After every row comes roughly how far along a hidden order it lies, from 0 to 20.
(in the rows, 100 means zero)
97; 97; 98; 106; 103; 102; 113; 113; 111; 99; 115; 86; 91; 99; 122; 56; 93; 107; 84; 81; 97; 69; 89; 111; 105; 89; 101; 112; 108; 111; 106; 100; 119; 80 : 8
78; 98; 113; 98; 120; 109; 151; 83; 120; 135; 83; 118; 114; 91; 98; 55; 64; 102; 107; 132; 116; 78; 103; 115; 105; 111; 95; 148; 107; 88; 75; 122; 101; 126 : 17
109; 91; 89; 94; 105; 108; 87; 122; 104; 99; 127; 46; 60; 126; 129; 78; 119; 119; 97; 61; 107; 72; 101; 111; 102; 77; 100; 88; 104; 114; 112; 86; 126; 97 : 6
80; 97; 111; 104; 119; 107; 149; 87; 120; 128; 86; 115; 115; 89; 105; 50; 64; 101; 105; 131; 114; 75; 99; 114; 105; 108; 97; 150; 108; 93; 82; 121; 109; 115 : 15
77; 100; 112; 93; 122; 110; 153; 81; 119; 143; 79; 124; 117; 91; 88; 62; 57; 100; 115; 139; 116; 81; 108; 115; 106; 113; 94; 157; 107; 81; 68; 121; 94; 128 : 19
95; 98; 102; 108; 105; 101; 121; 107; 113; 105; 108; 94; 98; 93; 119; 54; 85; 105; 86; 94; 101; 69; 89; 111; 106; 92; 101; 120; 108; 107; 102; 105; 119; 86 : 10
102; 101; 100; 110; 101; 101; 109; 118; 110; 90; 113; 90; 90; 98; 124; 56; 94; 108; 77; 79; 93; 69; 84; 108; 105; 88; 101; 108; 110; 115; 114; 100; 117; 72 : 8
115; 94; 93; 102; 99; 105; 79; 125; 104; 79; 124; 59; 64; 128; 130; 80; 127; 120; 83; 55; 97; 74; 92; 106; 102; 78; 100; 80; 108; 122; 125; 86; 117; 82 : 3
83; 92; 108; 95; 121; 110; 132; 89; 117; 139; 92; 97; 100; 99; 104; 59; 76; 105; 114; 124; 122; 75; 110; 116; 104; 104; 96; 141; 104; 90; 74; 116; 114; 132 : 15
76; 102; 108; 83; 122; 114; 157; 78; 118; 155; 76; 127; 111; 91; 83; 71; 54; 100; 124; 143; 117; 88; 112; 116; 106; 115; 92; 160; 104; 74; 57; 116; 83; 136 : 20
94; 98; 102; 106; 107; 102; 123; 108; 113; 105; 108; 93; 96; 93; 120; 52; 85; 106; 87; 93; 102; 70; 90; 111; 106; 92; 101; 120; 108; 109; 100; 104; 119; 89 : 10
122; 90; 94; 114; 94; 98; 53; 129; 102; 54; 128; 50; 68; 127; 137; 89; 143; 120; 72; 52; 97; 82; 85; 97; 100; 76; 104; 59; 107; 132; 143; 85; 122; 67 : 0
107; 98; 96; 105; 100; 104; 94; 121; 107; 87; 120; 71; 77; 115; 128; 71; 115; 115; 82; 65; 93; 72; 86; 108; 103; 81; 100; 96; 109; 120; 114; 91; 116; 77 : 5
116; 92; 90; 97; 101; 107; 71; 124; 102; 83; 127; 47; 60; 134; 131; 84; 131; 120; 89; 52; 100; 76; 98; 106; 101; 69; 100; 74; 106; 121; 119; 84; 121; 91 : 3
86; 98; 113; 109; 116; 103; 141; 92; 119; 117; 90; 115; 115; 86; 110; 46; 69; 101; 95; 121; 109; 73; 93; 112; 106; 106; 99; 144; 110; 97; 90; 121; 112; 103 : 13
108; 98; 97; 106; 99; 104; 94; 119; 107; 85; 118; 73; 77; 114; 126; 66; 109; 114; 80; 67; 94; 71; 88; 107; 103; 82; 100; 94; 109; 120; 120; 92; 118; 76 : 6
94; 100; 102; 109; 105; 101; 122; 108; 112; 102; 108; 96; 99; 92; 121; 47; 86; 106; 82; 93; 98; 69; 87; 111; 106; 94; 101; 119; 110; 108; 104; 105; 117; 82 : 10
78; 98; 114; 103; 120; 107; 149; 81; 120; 134; 84; 118; 113; 89; 101; 55; 61; 101; 105; 132; 116; 78; 101; 114; 106; 109; 96; 151; 107; 89; 80; 122; 105; 119 : 16
80; 93; 106; 83; 126; 114; 146; 83; 117; 154; 86; 95; 97; 103; 95; 68; 67; 107; 128; 129; 125; 81; 118; 117; 105; 109; 94; 145; 102; 79; 60; 115; 102; 144 : 18
92; 95; 101; 103; 109; 103; 124; 105; 114; 114; 108; 85; 93; 96; 117; 55; 83; 107; 96; 96; 107; 70; 95; 114; 104; 90; 101; 121; 106; 104; 94; 106; 121; 98 : 11
98; 97; 98; 104; 105; 103; 113; 113; 111; 106; 113; 83; 88; 100; 120; 54; 96; 108; 88; 84; 102; 69; 92; 111; 104; 88; 101; 114; 107; 108; 103; 100; 122; 87 : 9
86; 89; 105; 92; 123; 111; 133; 92; 116; 139; 98; 81; 90; 105; 108; 62; 79; 109; 117; 118; 126; 75; 113; 117; 103; 101; 97; 135; 102; 89; 71; 111; 118; 136 : 14

Next part:
88; 45; 54; 30; 115; 168; 165; 114; 64; 39; 74; 102; 145; 141; 170; 89; 28; 63; 49; 143; 181; 132; 103; 77; 4; 42 : 0
72; 79; 104; 156; 117; 104; 81; 60; 90; 126; 120; 110; 88; 71; 59; 111; 139; 115; 109; 75; 72; 93; 121; 127; 112; 82 : 9
81; 78; 96; 117; 115; 127; 89; 57; 84; 104; 121; 117; 101; 78; 75; 109; 129; 118; 109; 93; 84; 85; 118; 121; 112; 85 : 7
101; 91; 83; 76; 85; 68; 79; 68; 73; 83; 79; 88; 69; 85; 60; 75; 92; 93; 92; 98; 118; 109; 107; 124; 136; 139 : 4
99; 80; 76; 48; 80; 57; 78; 84; 108; 125; 115; 119; 143; 118; 128; 110; 93; 91; 57; 44; 45; 81; 63; 94; 92; 116 : 3
96; 113; 110; 171; 121; 152; 143; 140; 118; 116; 96; 97; 76; 75; 37; 59; 66; 80; 69; 104; 127; 113; 142; 132; 159; 148 : 17
138; 139; 111; 69; 90; 61; 60; 51; 99; 115; 107; 116; 147; 128; 154; 119; 94; 85; 56; 52; 76; 81; 54; 109; 147; 162 : 9
96; 123; 120; 157; 106; 74; 67; 76; 93; 118; 112; 115; 116; 95; 51; 70; 89; 102; 138; 130; 123; 105; 68; 81; 60; 93 : 15
134; 93; 70; 19; 100; 143; 149; 115; 69; 71; 91; 125; 145; 116; 64; 54; 68; 111; 151; 139; 102; 73; 19; 109; 159; 155 : 5
49; 50; 71; 84; 102; 141; 154; 172; 148; 152; 114; 107; 85; 73; 22; 37; 42; 69; 57; 101; 127; 122; 175; 148; 155; 147 : 10
72; 92; 86; 22; 102; 132; 133; 137; 123; 156; 115; 109; 107; 100; 87; 80; 55; 70; 60; 103; 129; 98; 90; 117; 132; 149 : 12
99; 84; 80; 65; 113; 135; 121; 91; 74; 97; 102; 114; 127; 109; 71; 74; 76; 94; 134; 139; 127; 88; 26; 82; 116; 151 : 5
102; 79; 70; 63; 104; 131; 138; 120; 90; 95; 81; 95; 113; 123; 129; 108; 85; 78; 57; 92; 139; 123; 109; 115; 78; 65 : 5
71; 82; 98; 155; 122; 127; 104; 73; 71; 79; 98; 113; 133; 118; 89; 80; 57; 80; 93; 129; 141; 116; 92; 91; 44; 68 : 11
124; 68; 59; 13; 102; 159; 165; 119; 73; 34; 77; 108; 160; 135; 126; 60; 31; 80; 115; 164; 158; 100; 20; 60; 49; 131 : 0
143; 153; 126; 171; 110; 70; 60; 30; 59; 82; 96; 115; 152; 142; 162; 134; 102; 79; 43; 21; 49; 80; 80; 123; 181; 186 : 17
120; 152; 114; 51; 107; 128; 110; 89; 79; 120; 90; 87; 69; 93; 79; 90; 87; 85; 122; 157; 200; 120; 100; 128; 155; 144 : 11
111; 148; 133; 173; 81; 26; 57; 115; 150; 167; 105; 81; 38; 73; 103; 149; 175; 107; 50; 18; 54; 111; 184; 150; 131; 34 : 20
83; 94; 79; 15; 93; 111; 122; 133; 118; 147; 111; 100; 88; 91; 65; 73; 75; 86; 105; 143; 173; 118; 92; 115; 98; 86 : 6
119; 94; 102; 148; 92; 59; 74; 65; 86; 66; 91; 104; 114; 122; 117; 120; 137; 119; 116; 74; 54; 91; 69; 86; 65; 58 : 7
77; 56; 56; 0; 111; 174; 172; 139; 81; 87; 71; 81; 94; 133; 195; 156; 105; 72; 16; 61; 127; 113; 132; 154; 167; 104 : 1
108; 74; 83; 29; 69; 40; 55; 58; 106; 96; 116; 126; 158; 124; 160; 123; 99; 97; 48; 38; 11; 65; 62; 84; 78; 122 : 1
77; 63; 65; 44; 87; 103; 118; 146; 135; 144; 112; 108; 90; 76; 37; 49; 63; 86; 98; 122; 143; 125; 152; 129; 104; 77 : 4
75; 114; 101; 93; 125; 168; 167; 167; 146; 184; 124; 116; 128; 111; 83; 83; 45; 62; 34; 65; 75; 74; 3; 77; 60; 104 : 19
125; 127; 100; 58; 81; 69; 89; 104; 119; 148; 113; 107; 95; 85; 55; 71; 85; 103; 141; 138; 143; 105; 60; 85; 58; 79 : 9
131; 146; 112; 73; 73; 53; 97; 139; 150; 137; 89; 76; 64; 104; 157; 141; 127; 83; 30; 49; 109; 125; 169; 120; 82; 23 : 17
116; 95; 74; 18; 76; 58; 82; 100; 115; 157; 121; 122; 129; 107; 74; 61; 49; 63; 47; 69; 124; 119; 136; 144; 159; 135 : 3
138; 139; 122; 200; 135; 151; 153; 158; 136; 155; 117; 117; 125; 113; 95; 103; 97; 90; 87; 72; 71; 90; 34; 75; 45; 41 : 15
148; 144; 111; 105; 80; 31; 54; 84; 116; 146; 130; 123; 115; 84; 14; 26; 47; 85; 131; 143; 166; 133; 115; 95; 23; 16 : 11
148; 153; 132; 145; 102; 66; 52; 26; 68; 63; 101; 115; 152; 134; 181; 134; 107; 91; 49; 27; 31; 71; 71; 107; 152; 170 : 14
69; 47; 89; 142; 128; 139; 80; 24; 66; 95; 132; 128; 100; 63; 44; 105; 147; 143; 125; 72; 28; 76; 148; 132; 119; 70 : 2
69; 47; 69; 103; 121; 155; 143; 100; 64; 52; 84; 108; 146; 131; 136; 92; 59; 66; 59; 138; 154; 128; 112; 90; 25; 46 : 4
133; 124; 100; 54; 79; 53; 62; 67; 102; 131; 119; 123; 144; 110; 99; 67; 53; 70; 47; 72; 112; 110; 153; 137; 150; 117 : 7
92; 96; 97; 145; 113; 126; 124; 100; 93; 86; 83; 93; 92; 104; 109; 130; 136; 114; 97; 78; 72; 83; 62; 97; 108; 125 : 11
117; 98; 81; 36; 78; 49; 66; 72; 96; 129; 113; 119; 149; 127; 139; 117; 99; 89; 58; 46; 52; 77; 36; 93; 109; 131 : 3
